Each row is followed by its class. Each block has new classes.
[ -4   4 -23   6   4   2   2 -15 -11   6 -21 -20 -12 -15   8  -4   5  38
  -5   7 -11  -2 -14  12  10   7   7 -38   1  -1 -12  16  -8  10  -7  -9
  12  11  -8  15   2  -3] : DP
[ -4 -17 -20  35   0 -25   4  -4  -9  -1 -23 -13   2 -23   8   5   7  17
 -29  -9  -6  -6  11 -12  -3  14  11  -7  35  17 -43 -24   5   8   0   4
  22   9  -9   9 -11 -12] : Fm
[  1  -5 -27   6  13   0  -3  -8 -18   5 -16 -16   3  -1   9  -8 -22  25
 -18  -6  -8  -7  -5  24   7   5 -10   2  26   7  -2  26  12  -1  28 -17
  -3  17   3  10   7  -5] : Fm
[ -7  14  -9 -12  11  12   0  -5   9  14  -7 -18  -9 -19   6  -5  -5  17
   5   3 -58   2  15 -10  11   8  -1 -17  -6   0   0   9  -5   8   0  -2
  10   9  -5   2   0 -17] : DP
[ -2   3 -35  25   1  -1  -6  -4  -8   9 -15  26 -12 -20   9   3 -11  33
  -9   7 -16  -4 -17  18   1   2 -14 -13  24   8 -56  38  11  45 -26   5
  26  18  -4   8 -13 -11] : Fm
[  3   6 -11  -6 -12  18  -3  -9  -2   2  -5 -11  -8 -24  17   7  -2  18
  -6  -2 -10   0   5  -6  11  -8   7 -12   2  -6  -5   8   0  12  -2 -15
  13  10 -16  12  14  -4] : DP
[ -4   4 -29   6  -6  13   5  -2 -21   0 -13 -50  -9 -15  36  -7 -17  51
   3  -8 -23  -9   2  13  33   3  -2  -7  27  -1 -14  48 -13  26   6 -23
  -3   3 -14   3  17  -9] : Fm
[  9   5 -22  18  11  -5  15  20  -9  19 -24 -26 -10 -10  14  20 -11  23
  10   8  -5   8   7  17  -2   0  -8  -6  12   7 -38  33 -16  18 -21 -19
  30   9 -19  15  -9   4] : Fm
[  2  -9 -28  21   3   2  14  -3 -16   5 -30 -34  -7 -15  17  -2  -7  58
   6  -3 -14 -18  30  15  15  11  -8  11  24   6 -27  32 -12  19  -5  -9
  -1  13 -23   4  -1 -11] : Fm
[  1 -12 -45  18  17  28  12 -39  -6  13 -23   5  -3 -20  20  -7  -6  38
  -2  17 -13  -4 -15  19  19  13   5  -6  -9   7 -78  40  -8  22 -25 -24
  24  18 -12  -2  -4 -13] : Fm
[ -6 -16 -16  -1 -12  17   2 -12 -11   9 -17 -22  -3 -19  14  20 -30  25
   3   7   9 -21  -2  19   1  -6   2  -4  37  -3 -23  20   1  20 -15  25
  19  12 -22   5 -10 -16] : Fm
[ -3  -7  -6  30  15 -10  19   5 -32   3 -26 -24 -11  -2  -5  11 -35  33
 -16   3 -18 -11  -1  11   9  -9  -7   1  23  -3 -27  13  -8  13   6   4
  27  36 -14  13  -7  -2] : Fm
[-11 -15 -29  19  -1  13 -15  13 -26   6 -49 -38  25  -7 -10   0 -13  44
 -14   4  -5 -12  -8  16   4   0  -4   1  30   1  -8  21  -2  11  -4  14
  11  12 -28   9   0   5] : DP
[ -4   6 -31  18  -4  20   9  -3  -6  -2  -5 -20   6 -16  27   3 -11  44
  15   0  -3  -1  -7   2   2   1  16 -15  26   1   2  17  -5  14  -9   2
   4   9 -17 -23  -7 -14] : DP
[  0   6 -34  26   2  -1  -1 -19 -11   3  -2  -8  -2 -11   4  20  -5  28
  -5   1  -4  -7 -10   3  -7   6  15   5  29   5 -50  32 -12  11   2  -3
  26  13 -24   6  -6  -2] : Fm
[-25  -2  -5  10   6 -10   0  -9  -5  11  -9 -30  -6  -9   2  -7  13  18
  -6   1 -19   4 -13  18  13  -6 -36 -20  10   9 -32  17   2  21 -11  -6
  20   6   7   3  42  -5] : DP
[ 11  -6 -21   5  32  11  20 -37 -18  17 -38 -15   9 -12  37   8 -13  33
 -22   4 -30   0 -21  49   1  26  -5 -12  10  29 -62  78  26  26 -21 -54
   2   1   2 -16   1   5] : Rm
[-23  11 -16  28   7  20   7 -10  -7  16  13  -9 -21 -12  22   1 -19  19
   0   9   0  13   3   2  -7   0  -3 -25   8  -1 -29  16  -7  17 -27  18
  24  15 -26  10 -11   2] : Rm
[  4   8 -18  23  14  10  28 -16  -8   2   6  -7  -8 -11  12 -11  12  39
  -6   4  -7  -4 -13  20  20   5  35 -10   7  -7 -60  34 -42  20 -19 -27
  30   4 -34   8 -19  -9] : DP
[ -1   8  -3  19 -12  24  21 -10  -6  14  -2 -27   0 -14  30  10  -6  40
  13   3  -7   7  -5  -5   0  -9  -2  -6  34  14  -2  33 -13  17  -6 -20
  20   3 -23   3   7 -20] : DP
[  9 -19 -12  19  -8  27   5  -7 -13   4  14 -31  -1  -6   3   9  -2  43
   8  12   0   3   0  11   8  -5 -13  -7  10 -78  22  13  -5   5 -10   7
   7   4 -20   7   4 -13] : DP
[ 12   4 -17   1  12   9  18  -7 -27  12 -32 -31   0 -20  10 -10 -34  41
  14 -19  -6  -4 -21  65  18 -25 -10  -5  19  -4 -13  11  -1   8 -12  -6
   9   5   9   1  -4   4] : Rm
[  1   6 -31  12   0  35   6 -17 -31   5 -45 -26  14 -16  23   0 -25  42
   0  12 -11  -7 -12  37  23  -3  -6   9  25   2  15  28  -6   1   3 -39
 -29  30  -4  -7  19   1] : Rm
[ -8  -3 -64  52  12  54  -1 -20 -49  10 -43 -57  16 -39  27   4 -50  78
   4  12 -18 -11 -16  34   5   2  -1 -13  54  10 -48  62  22  33 -24 -17
  11  29 -40  23   3  39] : Rm
[-11  35  -2  -9  -2 -25  -3   6 -20  -3 -37  -4 -22  -2  18  -1  11   8
 -16   6 -29  -4  -7  17  19   5  13 -27  14  -7 -28  20  11  12  -4 -12
  10  24  16  -9   3  27] : DP
[ 16   0 -11  33  25  14   0   4  -5  17 -22 -39 -22  -1  57  10  -8  38
   7   9  -8  -2  21   6   2  -9  -6  -3   6 -16  -8   6 -43  25  -7  -5
  -7  20 -20  16 -13  -5] : Fm
[ -6  10  -8  14   1  20   8 -15  -6  -1 -11 -29   8 -20  33   6   3  35
  -1   2 -15   2  -3  -1  -9  13   5 -24   3   3  -3  23  -8  20 -10 -30
  20  10  -7  24   2 -11] : DP
[ -6  -8 -34  21  -2  38   9  -7 -10   6  12 -38  24 -18  40   3   6  50
  10  22  11  -8  12  12  15   0  -1  12  52  -6 -42  25  -9  16 -18 -14
 -10  16 -26   7 -12 -10] : Fm
[ -7 -11 -22  13 -14   8   6 -21   2  -1  31 -14  -3 -12   1 -15   3  24
  -4   1   0   4  19   0  21   6  -7   2  16   5 -14  36  -1  -4   2 -34
  -3   9  -6  -9   3   3] : Fm
[ -6   0 -19   2  -5  34  19 -27  -8  23 -28 -29  12 -12  44  -1 -28  40
   4   0 -21 -12   4  13  -4  14  16  -7  23   5 -39  60  15  26 -13 -37
   7   3  13  -4   3  -9] : Rm
[-12  -7 -35  11   9   3   9  -6 -14   4 -15 -28   1   5   8  -5  -3  34
  -1  10 -10  -7  -3  18  -4  28  14  -1  33  28 -61  33  18  13   0   2
  23   8 -22  11  -3   6] : Fm
[  8   6 -14   8   7  14  11 -11 -16   6  -1 -15 -11  -5   9 -11 -11  18
   1  13  -8 -14 -20   3  13  -5  12 -13   8  -7  -6  13  -4  29 -10 -12
  29   9 -16   1  -1 -11] : DP
[ -2 -17 -34  19  20 -17  12 -12 -12  15 -31 -21 -18   8  21  -3  20  19
 -24   2 -36   0 -15  49   6  40   9 -22  18  32 -73  60  -3  23 -22 -37
  21  15  10   0   4  10] : DP
[  9   9 -11  20  20  20  18 -20 -33   9 -13 -10   3   0   7  -3  -4  43
  52   5 -19   3 -30  30  24   6  -3  -2  -7   8 -28  26  -4   6 -22 -24
  -3  -1 -14  -8  11   4] : Rm
[ -3 -10  -5 -11  20 -13  -2  -8 -10  -8 -13 -17  -8  -6  -9 -12  -2  -4
 -15   5 -13  17 -11  22  -1  10   4 -17   7   7 -35  11  20   6  -7  -6
   4  -4  10 -10   0  -1] : DP
[ 16   6 -26  12   8  13  -8 -10 -25  -2   2 -22  14 -13   6   1   0  57
 -11   7 -12 -11  -8   8  -3 -18   6 -14  16  12 -15  27  -2  18   0   5
  32  20 -15   0 -17 -18] : DP
[-11   1 -12   5  27  -7   2 -11  -6   4 -10  -8  -9 -13   8 -14   6  11
 -10   1 -17  -2 -10  21   3  -3  -4  -5   6  14 -29  26  17  15   1 -13
   8   3  10 -14  24  -3] : DP
[ -4  -2 -15   2  -3  40   1  -9 -13   4 -19 -28   0 -31  34  10  -1  32
   0  -1 -20 -15   2  34  24  -2 -12 -10  21  -9  -2  30 -14  15   0 -27
  -2  18  -2 -14  17   3] : Fm
[ -4 -71 -27  -4  43 -20  11 -43 -47  17 -46 -16  18  -8  23 -23  -4  24
 -31  -4 -35  -1 -31  78  -7  23  -2   3  20  14 -78  73  55  29 -28 -65
   5   2  42 -14  -2  29] : Rm
[ -9 -19   1   7  22 -24   9 -18 -13   5 -25 -26 -13 -11  10  -2   4 -11
 -47  -1 -27 -10  -9  55   0  20  -1 -20  15  15 -78  61   9  31  -1 -24
  17 -15  20 -10  33  11] : DP
[ 13  19 -13  10   0  11   4 -13  -3   7 -26 -34  -1 -11  21   9 -11  37
  10   8 -38  -4  12  16  16  -8 -10   1  20 -17  -6  28  26  17   4  -2
  -3   2   1  -2   1   8] : Fm
[  5  14 -18  18  10  21  10 -26  -8   7 -23 -29   9 -39  23  -6 -12  43
  26  -4 -15 -10  -6  17  -5  12  13  -4   8   4  -3  70 -11  21   0 -22
   8  17  -8  15   1 -12] : Fm
[ -2   5 -11   3   9  26 -54 -10 -10  -5 -20 -19   3 -17  32   3 -28  31
  -3   2   2   5  -1  -2   7  10   8  -8  17  -9  -2  41   8  22  -4 -11
  14  14 -21   3  -7  -8] : Fm
[ -8 -58 -39  29  -5   3  -7  -5 -10  -2  -3 -29  -8 -26  19  39   1  52
 -12   2  -8 -13  23   3  16   6   4  -4  39  -7 -45  40  -9  18   5   9
  28  51 -31   5  -9 -28] : Fm
[ 21 -15 -24  23  13  24  23  -2 -30  11 -47 -43  11  11  15   9 -30  52
   5   1 -25 -21  17  20  -2   3 -18  -2  29  20 -20  46   0  12   2 -20
  -9  -3   7   4  11  20] : Rm
[ -1   1 -10  13 -10  16  14   0   1   8  13   8  -1 -21  20  -1  -6  30
  -9  -7 -13   0  -8   8   0  11  18 -34  28   5 -12  26   0  11  -4 -13
  11  17 -18  -5   7 -13] : DP
[-21  19 -14  12   9  12   6  -8 -17  -3  -1 -20 -16 -13   6   8  22  66
   8  11  -3  -4  -9  16  14  -1 -21 -21  12   1  12   9  -8  36 -14  -3
  14   5   6  10   4 -10] : DP
[-34   2 -53  21   8  25   4   4  -6 -17 -10 -10  -1 -10  -4  15 -24  48
  -9  13   3 -15   4 -10   5  -3  -2  -2  16  12  -4  13 -16   9  -5  37
  16  11 -35  12   2 -13] : Fm
[ -7  22 -27  18  15   4   4 -10 -20   6 -28 -24  16  -8  20   9 -16  59
 -25  -3 -14  -9 -16  37  23   1  -2 -21  16  -2 -33  31   2  22 -24  14
  13  14 -15   4   3  -4] : Rm
[  5  -5 -36  20  -7  10  -1   7 -21  12 -49 -31  -8 -23   3  10 -34  40
   7  28  -3  -3   9   7  11  -6  -9   3  31 -29  11  18  -9  14  -2  21
  15  22 -17   7 -11   8] : Fm
[  4  13 -25  16   1   2   4   3 -18 -14  -5 -13 -12 -21  -1   2   3  44
  -1   3  -8  21  -5   4  26  -7  10  -7  14  -3   1   7 -15  15  -1   1
  16  20  -5  -6   8 -31] : DP
[ -7  10 -14  14   0  19  -3 -38 -12   4 -23 -25  -4 -17  -5  29 -15  43
  -2   8  -2 -14  29   8   6 -26 -11   1  36  -5  19  -4 -25   4  -4  20
  13  18 -21  25   0  -6] : Fm
[ 23  13  -8  20  -2   1  -6  -5 -12  -2 -25 -16  -7 -17   4   5   0  30
  -2  -1 -16 -22 -14  11  16   5   1 -11   9   1 -26  18   5   7  -8 -14
  21 -15  -5  -1   5  -9] : DP
[ -2 -19 -43  15  27  19  21 -29 -34   5 -28  -4   1  -9  27 -13 -19  64
  -8  -3 -25   0 -16  52  -6  14  -5   2  17  26 -60  60  21  26 -15 -28
  11   2 -19   7  11   2] : Rm
[ -9   4  -3 -22  17   9  22 -30  -9  17 -28 -25   0 -31  53   0 -23  30
 -24  19 -11  -3 -15  39   1  -2  -2 -15  28   9 -55  56  35  21 -29 -43
  18   7  14  -8   5  -7] : Fm
[  5   7 -21   7  36  13   8 -16 -10  16 -33 -14 -14 -15  13   2 -35  16
 -17  17 -21  11 -44  32  13  -6  -1  -8  -5  -4 -77  27  13   6 -42   9
  54  20  -1  22  -4   5] : Rm

Each row is followed by its class.
[-16  38  -1   7  -5   9  13  58   1  13  19   3  21 -26 -45   4  14   0
   5  20   9  -9 -32 -10  27  28  -2 -20   1 -27 -13   1  -2  27  -2  17
 -28   3  -2  35  29  -1] : CT
[ -4  36   9   8 -30  16  18  48 -17  29   3   9   8 -29 -53   3   6   4
   7  37   0 -11 -52   1   2  22 -15 -13   8 -13 -21  -3  14   5   5  12
 -51   1  16  55  64   3] : Tg
[-33  49   1   2 -14   2   5  34   4  10  15   8  19  -1 -54  -4  11  -3
  -1  43   9 -15 -40  -4  20  23  -9 -30 -17 -23   3   4   8  13   1  19
 -35   4   5  45  27   1] : Tg
[-34  60  15   5  -6  22  22  72  -2  -1  10  -6  21  11 -54  -3  13  17
   1  22  10 -15 -49   5  28  17  -5 -33   6 -27 -30 -11   0  14  -5  27
 -22 -10  -8  35  21   5] : CT
[-50  35  10  13 -41  15  24  73   1   7  21   1  26 -30 -55   3  -3  -7
  20  55  15 -13 -39 -25  38  19   3 -22  32 -34 -14  -6  14  17  -3  21
 -63   0  -4  59 -44  11] : Cz
[-28  40  -5   9 -31  -3  15  76   6   8  26   1  25   9 -34 -17  20 -23
  21  23   9  -8 -48  -1  30  23   1 -26  12 -20  18  -8  -1  20  -6  35
 -49  -4  -8  39  27   4] : CT
[-32  34  16  27 -36  21  12  22   4  17  22   5  13 -23 -53   4  28  -2
  17  39  15 -16 -33 -20  21  19  -7 -22  26 -15 -12  -1  13  11   0  14
 -45   4  28  68  34   1] : Cz
[-39  56  15  27 -27  27  19  38  -4  14  14   7  14 -13 -58 -18  19   2
   6  28  -6 -21 -73  -6  36  13 -10 -31  17 -23 -10  -7  27  -1   4  15
 -48   8  12  59  35 -13] : Tg
[-15  22   7  14 -11  -1  16  65  19  -1  29  27  14  14 -40   0   6   7
   4  23  11  -2 -37  -7  27  16 -16 -18  17 -19 -24  -2   4  21  -7  18
 -36 -17  -2  30  28  -6] : CT
[-41  46  13  10 -26   8  24  69  11   9  30   3  12 -13 -55   8  10  -3
   1  44  -3  -9 -36 -18  29  20  -9 -26  18 -38 -16  31  -2  12  -4  21
 -52  12  -4  55  28   6] : Tg
[-35  37  51  19 -33  16  12  32  -1  19  15   3  17 -37 -61  15  22  -5
   5  34   1  -4 -30 -25  23  25  -7 -17   6 -20  -7  -8  14  20  -9  -4
 -49   1  14  59  32  21] : Cz
[-51  42  16  28 -34  15  13  59  13  17  15   7  25 -10 -57   4   3   0
   8  28  -5 -15 -38 -17  16  20 -13 -22  14 -53 -26   7   9  12  23  18
 -46   5  11  54  32   4] : Tg
[-49  54   7   3 -21  24  28  69   6  16  22 -10  20  -2 -61   0  -6   2
  -3  27   3 -11 -44  -6  36  14   4 -33   2 -29 -26  -5   2  14   8  22
 -26  -4 -12  40  25   7] : CT
[-50  48  14 -26 -39   5  33  94   8   9  21   1  39  -7 -64   3   8  -6
  15  33  -4 -22 -47 -21  37  13  13 -28  37 -26 -38  -8  15  32  -7  28
 -47  12 -12  56  26   6] : CT
[-33  47  13  13   4  13  20  77  -2   3   8  -8  17   7 -65  -6  11  13
   7 -54  11 -10 -58  -6  23   1   2 -27 -10 -26 -22  -2  -3  22 -11  25
 -30   3  -8  33   1   3] : CT
[-28  41  18 -13 -23   3  30 100   4  10  15  -2  27   6 -74  -7   6  -3
  -1  19  12 -16 -42  -7  31   7   0 -30  18 -30 -13 -11   0  19  -5  21
 -29   2 -18  40  18  52] : CT
[-30  48  19   3 -44  13  20  36 -18  13   2  22  12 -26 -60   7  47   9
   6  18 -31 -10 -40  -3  26  22  -1 -32  17 -21 -23  -5  14  -3 -12  17
 -42   0  15  58  25   3] : Tg
[-34  36  -5  -3 -13 -13  18  65   7   1  18   8  42  10 -43   4   4   1
   5  19   9  -3 -43  -9  17  15   1 -11   5 -20 -44  -5  -3  22  -6  22
 -29  -4  -9  23  21   1] : CT
[-42  32  30  11 -10   0  33  72   6   9  14  -8  23  16 -44  -4 -11   8
   5  35  13  -7 -42   2  35  15   3 -23  20 -20 -22 -17   9  17  -8  29
 -24   2 -11  39  11   4] : CT
[-34  38   4   1 -12  12  30  64 -11   8  55  12  34  10 -57   0   2  12
  -2  20  33  -8 -41 -13  37  19  -6 -31  10 -12 -30 -16   7  14   9  31
 -40   0 -14  42  25   2] : SM
[-38  44  10   9 -33  12  24  55  -5  17  14   8  21  -3 -55  -1   6  -3
   3  33   5 -12 -40 -11  29  15  -1 -26  19 -29   1  -6  10   1  -4  21
 -46  13  11  47  29   7] : Tg
[-37  55  18  -5 -27   9  25  75  -4   8   5   1 -21  13 -72   7   3  10
  -1  40  -1 -18 -39 -16  33   8  -6 -15  30 -36 -36  -1  23  16  -1  25
 -46   9  14  58  17  16] : Tg
[-31  51  26  20 -32  26   6  21  -5  24   2  19  12 -33 -68  17  11  11
  -6  44 -29 -22 -28 -12   4  36 -14 -31  -3 -19  -4  -5  22   3   9  16
 -44  17  96  69  45   7] : Cz
[ -53   68   11   -4  -22    5   37   91 -122   13   25    7   37   -4
  -70    0   -9    0    0   38    6  -20  -55    1   54   15    2  -39
   29  -44  -40  -22   19   26    7   28  -56    2   -5   58   31    6] : TJ
[-29  34  17  14 -36  22  18  53  -7  10 -17 -13  13 -41 -54   4  14  -9
  39  28   5 -11 -21 -23  38  23  -3 -23  22 -20 -13  -4  19  13   4  29
 -59  -4  23  55  29  -6] : Cz
[-33  22   0   6 -11  -2  25  63  10  14  14   6  26  -3 -44 -11   7   1
  10  24   7 -10 -24 -19  29  10   1 -13  19 -16 -13   3  12  23  -4  12
 -46  -4  -8  45  25   8] : CT
[-38  24   0  24 -14  11  26  59   2   6  19   4  18  -4 -34  18   8   8
  -7  22  15   0 -32 -14  21  15   0 -12  12 -20  -1  -6  -5  10  -7  20
 -30  -7  -4  34  24   8] : CT
[-48  21   3  16 -38  -1  16  57   7  11   5  11  12 -26 -34  17  10  -6
   9  42 -16  -8 -31 -37  28  17  -4 -17  26 -14  -7  -9  11  22 -11   6
 -56  -1   7  99  33   2] : Cz

Each row is followed by its class.
[  4  -5 -14  -2  -7  -1  -4 -14   0 -10 -10   0   7  -5   1  -6  18  -7
   5 -13 -15  -7  23 -16  -9  -6  13  19  -1   1 -18 -11   7  11  16   5
 -10 -12   2   6  13  -7] : [21]
[  8 -31 -25   0  17   0   4 -25 -11 -21 -25  -4   1   7  -4   4  46  -6
  -1 -36 -47  -7  29 -33 -13 -41  19  13   3 -20 -52 -19  16  22 -10  -5
 -15 -44 -20  18   6 -22] : [24]
[ -2  13  -9   2   4 -11  -3  -1   1  -8  11   5  11   4  13   2  -2   7
   6  -2  -3  -9  -6  13   9  -2   9  30   1  26   3 -12   5  -6  12  -6
  12  22 -11 -14   7 -18] : [21]
[  3 -15 -44  -6  11  -5 -11 -24  -1  -6 -14   1   4   7  23  39  43   5
 -13 -46 -28  -5  10 -34  -2 -30 -16   0  -8 -25 -28 -19   9  32   0  -4
 -12 -25 -18  -2  15   5] : [24]
[  1  -1   1   7   4  -3   0 -11   4  -6  -5   5   8  -5  -5  -6   3 -12
   6  -3 -13  -1   4   8  -4 -22  15  21   4  13 -19  -2   4   8  28  13
   6   3  -5  14  -8  -5] : [21]
